Each row has a hidden trait or not; one of two labels after the row says which. A new part has a new trait and new labels.
[-26  -6  22   7  31   2 -58  -6 -12  19 -25  21  -8   2  -5 -54  17  28
  49  77  -6 -11 -14   6   0  27 -47  39 -10  18] -> (12)
[-23  -6  21   9  25   2 -58  -2 -13  20 -23  13 -13   0  -5 -40  18  31
  50  74  -5 -10 -14   7  -1  26 -47  43 -10  24] -> (12)
[-33  -3  54  23  15   1 -30   2 -19  39 -42   3 -12   2 -18 -40  34   9
  46 103  -6 -17 -23   0   5  16   4  68  -9  34] -> (12)
[ -5   0  30   3  -6  -1  15   9  -2   9  -9 -16  -1   2  -6   0  10 -21
  -2  -2  -4   0  -3  -7   2 -10  27  14  -2   5] -> (12)
[ -1  -7  13  -1   1  -1 -27  -6   4  -8   0  -1 -14   4  12  -2  -4   4
  -1 -15  -3   6   0   0  -4   2 -36 -13  -1  -4] -> (13)
[ -5   2  27   9  -3  -1  16   4  -4   9 -14 -13   5   2  -6  -5  18 -16
  -6  21   1  -4  -5  -5   5 -12  20  19  -2   6] -> (12)
[-25 -10  33   5  40   0 -86  -2  -5   3  -4  26   6   0   4 -28   4  35
  54  35 -16   3  -8   8 -10  19 -87  -5 -10   4] -> (12)
[  1  -7   8  -6   3   0 -38  -3   3 -11   4   4  -7   4  14  -4  -9  11
   8 -13  -3   6   3  -2  -4   7 -45 -14  -3  -7] -> (13)
[ -5   1  32  10  -6  -1   3   8  -3   7 -10 -16   0   2  -6   1  12 -21
  -1  11  -5   0  -5  -5   1 -10  30  15  -1   5] -> (12)
[ -9  -4  47   6  10  -1 -22   5  -4  -1 -13 -11 -12   6   3   1  12 -15
  12   4  -1   3  -5 -14  -4  -7 -10   0  -5  -2] -> (13)
[  3  -8  -4  -9  20  -1 -59 -12   4 -20   8   8 -11   4  17  -4  -9  21
   4 -24  -1   9   3   2  -9   8 -65 -28  -3  -8] -> (13)
[ -6   5  34  10  -4  -1   5  11  -4   9  -6 -15   1   0  -3   0   8 -13
   2   7  -4   0  -8  -2   1  -9  14  12  -1   7] -> (12)
[ -5  -8  31   6   2  -1 -21  -7   1  -4 -10  -7 -20   5   5  -4   7  -3
   1   5  -2   5  -2  -5  -3  -1 -17   1  -2   0] -> (13)
[  0  -6  17  -1  -3   0 -16  11   1  -4   1 -12  -2   1   5  -1  -4   3
  10  -7  -4   5   0  -5  -3  -1 -11  -1  -2  -1] -> (12)
[ -6  -5  35   6  -1  -1 -11  -6   0  -3 -11  -5 -20   5   3  -3  12  -8
   4   1  -2   1  -8  -6  -2  -3 -12   5  -2   1] -> (13)
[-30  -6  15   7  32   2 -71  -4 -17  17 -28   3 -22  -1  -7 -40  19  36
  50  72   2 -10 -15   0  -4  32 -41  44 -10  17] -> (13)
[-30  -9  54  11  31  -1 -76   2  -9  14 -10  13   4   1  -3 -32  18  22
  53  51 -18   1 -14   3  -7  13 -67  18 -11   9] -> (12)
[-22 -19  50  10   7  -1 -95  -3  10  14  -2  34   1   4   9 -40  -3  39
  66  26 -33   5  -7   8  -4  31 -70   2 -10  -1] -> (12)
[ -4  -5  31   5  -6  -1 -12  -4   2  -1  -6  -8 -13   4   6  -3   3  -4
  -1  -3  -4   3  -4  -2  -1  -1 -22   0  -2   2] -> (13)
[  1  -3   3  -3  27  -1 -14   4  -1  -9   4  -9   1   2   7  -3  -7   2
  -4 -12  -3   7  -1  -3  -4   1 -21  -6  -1  -4] -> (13)
[-28 -16 101  32  -8  -2 -61   3   3  39 -23  11  -4   5 -10 -42  20  11
  60  61 -37  -7 -19   1   4  17  -9  43 -11  16] -> (12)
[-29  -4  26  12  25   2 -57  -2 -17  24 -32   4 -15   1  -7 -37  20  21
  49  87   1 -12 -16   0  -2  32 -32  51 -10  20] -> (12)
[ -4  -6  32   6  -5  -1 -11  -5   2   1  -8  -9 -16   4   5  -3   5  -6
  -1  -5  -5   3  -6  -3  -1   0  -9   5  -3   3] -> (13)
[-22  -6  -1   0  33   3 -72  -5 -12  11 -18  20 -13   0   2 -40   5  40
  46  66  -2  -6  -9  10  -5  30 -71  25  -8  19] -> (12)
[ -3  -1  21   5  -2  -1   9   6  -1   2  -3 -11   1   1  -2  -1   6 -11
  -7   2  -4   1  -1  -4   0 -10  11   9  -2   3] -> (12)
[-28  -7   7   3  35   3 -73  -3 -15  14 -19  11 -16  -1  -3 -38  14  38
  48  68   1  -9 -13   6  -6  28 -58  38  -8  18] -> (12)

Part 2:
[ 32   5  -2  21  -4  19 -21  12 -13   0 -18 -16  10   7   1   3  -8  16
  -5   6  -3 -20 -20  10  14  12 -20  -6  18   2  55  12  11  -8   6  -9
  24  23   0  -7 -19   4   2   7  16 -22  -4   8  12 -13 -51   4  29  19
 -20   0  11  20 -22  -8  20  22  -2 -13  -6  -5   9] -> <60>
[-71 -18  14 -24  -4 -42  30 -21  24 -15  14  26 -37 -19 -19   2  -6 -65
   1  -1  32  52  57  -8 -46 -47  57   3 -22 -27 -85  -9 -28  17  -2   7
 -59 -11  22  68  22  -3  11 -31 -29  33  18   7 -31  43 117  10 -62 -50
  37  18 -16 -52  34  17 -96 -42  -9   8  20  -2 -14] -> <60>
[ -8   2   2   8  -4   1 -10  -8  -2  -9  -3  -7  -4  -6 -12  -6  -3  -4
   6  -2   6  -9  -3   2 -10   9  -4   0  10   1  -5   0   4   0   2   7
  10  -5  -2  16   3  -1  -1  -5  -2   4  -4   3   0  -5  -7   2   4  -5
  -3   6   4  -8  -1   1   8   8  -1 -19  -2  -2   2] -> <60>
[ 24   8  -5  -5   3  11  20  -1  -3 -16  11  -1   0  28 -24  -3  -3   8
  18  -7   4  14   9 -17  25  12  13   9   0  -1 -21  -9   8  -3 -10   6
   2   5 -27  30  14  -6   4  12 -11  42   2   5  -6 -11  45  -3 -35 -11
  13  -2   2  18   4  10 -11 -23  -2 -21   1   2  -1] -> <60>
[  5  14  -8  -4  -5  -2  14  -7  -1  -6 -12   1  -3  -8 -26 -18  13  -3
  23   3   2 -10   4   0 -26  14  -9   0  19   2 -26  10 -10  -3  -8  14
  12  -8  10   4  -4 -15   2  -6  -4  11  -1   3   3   0  16   9  11 -26
  -6  21   6   3   0 -11  13  -6   6 -42   3  -6  -2] -> <60>
[ 26  18  -6  11   4 -13  25 -17   5 -18  10  -6 -13   5 -19 -13   1  14
  15 -12   0 -25  17   0  -4  29   0  -7   3   6 -31 -10  14   0   4  10
  14 -18 -28  13   8  -9   0  12  17  22  -3   4  -1 -14   3  -3  -8  -6
  25  -3   7  -9   6   6  42  20   1 -39  -3  -4  -9] -> <60>
[ -1   3   2  23 -19   3 -13 -23  -3 -24 -10 -22 -20  -4 -32 -31   3 -28
  38  -2  15 -19   9   4 -30  15 -19   2  26   2 -13  13  -2  -2  -1  36
  27 -25   6  42  -8 -12  -4 -19  -5 -14 -12  -2  -2 -10 -23  13  17 -23
 -14  12   1 -18 -10 -10  21   2   0 -44  -4  -5  -1] -> <60>
[ 45  15 -21 -25  -7  -4  41   5   7  -3 -21  -4 -25   9 -45 -23  15   3
  19   5   6  14  53   7 -36  -1   3 -13  21  -8 -31  29 -16  -5  -1  30
  24 -22  30   5 -15 -33  16  -9  10   8   8   2  -4  17  38  25  30 -49
  21  12   7  31   9 -14  24   3   3 -51  12 -10   6] -> <60>
[ -91   -1    6  -28   -9   10  -97    4   -4   35  -28   -6   20  -70
    4   12   11   -8  -42    9   -3   -7  -45   28  -63    1  -27   -8
   24   -7   -4   12  -23   10   17  -19   33    8   57  -70  -14    6
  -11  -40  -24  -19   -6   -6   11   20 -112    2   87    8  -41   41
    4    7    7  -27   47   51   10    1    2   -2   23] -> <61>
[ 51 -14  22   1  13 -68  67 -12  40  23  36  14 -11  13 -36 -25  53 -48
 -20 -27  44  76  -3   5 -67  -5 -27   6  36  30  -9   4  57  -7  -9 -76
 -14 -26   2 -22  11  10 -29  17 -48  -7  -1  13   0   2  17  -4  15  23
  -4 -20  11 -21  -4  37 -53  -7  -3  76  11  -7  32] -> <61>
[-31  22 -14 -20 -14   9   1 -25  -1 -12 -12  -3  -7 -22 -57 -43  35 -17
  47  -1   4 -15  -6  -7 -57  32 -27  11  34   8 -76  10 -27  -1 -23  46
  33 -43  15  -1   8 -31 -11 -23 -39  32 -11 -10   0 -10  -1   9  27 -53
 -21  58   1   6   9 -26  40 -18  16 -65   3  -2   0] -> <60>
[ 31   7 -15 -50   5   0  18  18  10  15  -2  -3 -21  15 -28  11  -3  26
 -21  -3   4  54  60   3  -2 -19  21 -15  -8 -17 -41  10  -3   4  13   6
  13 -12  22 -18  -3 -18  16   0  13  27  17  -2 -11  26  26  12  14 -23
  55 -13   1  52  28   1  20  17  -2 -15  13  -2  18] -> <61>
[-28  -2  -8 -42  -6  18  -3  -9   8   9   6  -1 -11   4 -20 -20  20  -4
  21  -5   0  29  17 -14 -17  -8  -7  11   0   3 -69   6 -22   4 -13  48
  14 -50  16 -15   9 -19  -9 -15 -30  16  -4 -28  -9   2   3   0  12 -30
   9  16 -15  23  20 -11  19 -19  10   7   2  10   6] -> <61>

[ -2  -1   1   5  10  33   3   0 -16  -3 -12   1   0   1  -1  -6   0  -5
   0   2] -> E
[  2 -14   0 -10   5  -5  -3   3  40  78  46   7   2  -3   0   8   5 -22
   4  -1] -> E
[ 5 -8  0 -5  7  2 -5 -1  0 -2 21  0 -2 -3 -1  5  2 -1 14 18] -> G
[ 0 -1  0 -3 26 31  1  0  1  3  5 -1 -2 -1 -1 -2  2  0  1 -1] -> E
[ -6  -1   0  10  -3   7  -1   2  -6  -1 -23  31  53  22  -2 -13  -3   6
   0   6] -> E
[ -5  11   1  21  -4   0   6   0   0  -2 -45   2   6   9   1   0  18  66
  -1   2] -> G
[ -2 -13   1  -4   2   7  -8   5 104  41   4   7  -1  -3  -2  -2   0  -5
   4   6] -> E
[ 11  23   0   9  -2   2   7  -1   1  -5 -19   0   0   5   1 -13  -5  12
  -1  14] -> G
[-11 -11   1  12   0  18  -4   1 -19  -4 -38   4   5   6  -5 -11  19  67
   7   8] -> G
[  0  20   0  14  -6  -3   8  -2  16   3 -35   1  19  66  10   1  -2  15
  -7   0] -> G
[  8  19   3   7   1   2   5   0  -3   0 -26  -3   2   3   1  -4  -2   5
  -4   4] -> G
[ -1   9   0   9  -2   5   5   6 127  40 -20  -2 -12   2   1  -7  -3   8
  -4   1] -> E
[ 1  7  1 10 -2 -4  3  0 16 44 21 19  2  3  2 -6 -2  4 -3 -1] -> E
[ 14  15   0  -2   3  -6   2  -2   3  -1 -14  -3  -1   4   2   6   0   0
  -2   0] -> G
[ -6  14   6  73  22   3   6   2   3   1 -49   1  -1   6  -1 -19  -3  10
  -3   2] -> G
[ -2 -14   0  -8   5   8 -10   0 -11  -5  12   9  48  54  -2  -2   4  -7
   1   4] -> E
[ -2  19   0  16   3  26  13   5  18   0 -46  -1   0   6   1 -13  -5  15
  -6   2] -> E
[ -5 -19   0  -3   4  35  -8   3 -16  -4   6   1   7   0  -4  -7   4  -7
   5   7] -> E
[ -8   8   1  19  -7   7   3   0   3  -2 -54   3  30  70   3 -11  -4  11
  -1   7] -> G
[-2 -4  0 -1  2  2  1 -1  1  5 13 35 24  5 -1 -2 -1 -2  1  2] -> E
[ 2  5 -1  2 -1 -5  5  6 77  6  0  0  4 -1  1  3  1  1 -4 -1] -> E
[ -3  19  -1  26  57  30   7   2   3   0 -41   1   3  13   1 -13  -7  16
  -5   1] -> E
[-1 -6  0 -4  3  3 -2  1 -3 24 35 27  5 -4 -2  2  1  0  3  0] -> E
[ -1  24   0  18 -11  -4  15  -1  17   5 -49  -2  -3   4   5  23  15  44
  -7  -2] -> G
[  8  13   3   3   1   2  -1  -1   0   1 -14   1  -1   1   0  -4   0   6
   1   6] -> G
[ -5  12   0  19  25  40   9   0   1  -1 -21  -1  -2   9  -1  -7  -3  13
  -3   3] -> E
[ 12  14   1   5   2   0   1  -2   9  -3 -19   0   3   4   0  -5  -2   1
  -1   8] -> G
[  1   9   0   4   4   7   5   5  26   3 -10   4  -1   0   1  -2   0  -1
  -4   0] -> E
[  1 -17   0 -12   9   2 -10  -1 -12  -5  39  20  50  23  -1   8   4 -14
   4  -1] -> E
[ -2   1   0   3  -2  -1  -3   2  -4   0 -11   4  -2   5   0  -8   3  65
  16   8] -> G
[ -4  26   0  24  -2  -3  12  -2  16   2 -52  -2   2   5   3  19  16  52
  -9   1] -> G
[ -1   9   9  39   1  -1   2   1   0   0 -11   2   2   3  -1  -2  -3   5
  -1   1] -> G
[ -4  -1   0   5   0   6   0   1  -6  26   0  21   2   7  -2  -5  -1 -13
   0   6] -> E
[-1 -9  4 52 50 15 -5 -1 -7 -4 -2  0  0  0 -2 -2  1  1  1  5] -> G
[  8 -12   0 -17   6  -4  -2  -2  -6   2  30  -2  -2  -4   1  12   5   0
  16  12] -> G
[  4 -20   1  -9   8  15 -16   2 -23  -2   9   0  -3   2  -5  -8   5 -11
  18  25] -> G
[-3 -1  0  0  3  3 -1  1 -4 -3  8  6 42 63  2  2  0 -2  2 -2] -> G
[  1  22  -1   2  -2  -5   3   0   9   6   1   2 -15  23  11  38   1   7
  -2  -1] -> G
[  3 -36   0 -31  15  11 -17  -1 -10  51  97  12  -1 -10  -3   3  10 -23
  10   2] -> E
[ -6  10   1  17  -6  12   3   0  -4   3 -54   0   3   1  -2 -19  -3  43
  14  16] -> G
[-3  6 -1  3 -5  3  2 -1 -1  4 14 36 38  4  0 -5 -2  2 -1  1] -> E
[ -2  20   0   7  -2  -3  11  -1  13   5 -28   1   2  19   8  44   3  16
  -5  -4] -> G
[  4  -7   0  -6   0 -13  -1   4   6   1  22  -2   0   9  10  52   5   1
  -1  -3] -> G
[ -3  15   1  13  -8   3   5   2   0  15 -32  14  62  46   1 -14  -6  12
  -1   2] -> E
[ -7  16   1  24  -9   5  10   0   5   2 -65   0   2   3  -1 -20   4  96
   1   6] -> G
[12 -7  1 -9  1  1 -4 -2 -4  1 22  1  1 -2  0  5  1  4  7 16] -> G
[ -5  -4   1   6  -4  11  -3   3   7  60   3  11   2   5  -2 -11   0  10
   0   3] -> E
[ -1   0   0   7  36  37   1   2   0   8 -11   2   2   0   1  -4   0   3
  -2   2] -> E
[ 3  8 -1  3  4 15  7  3 19  4 -2  2  1 -1  2  5 -1  3 -4 -4] -> E
[  0  -2  10  20   6   9  -4   0 -10   2  -7  -1   1   5  -2   0   2   3
  -1   1] -> G
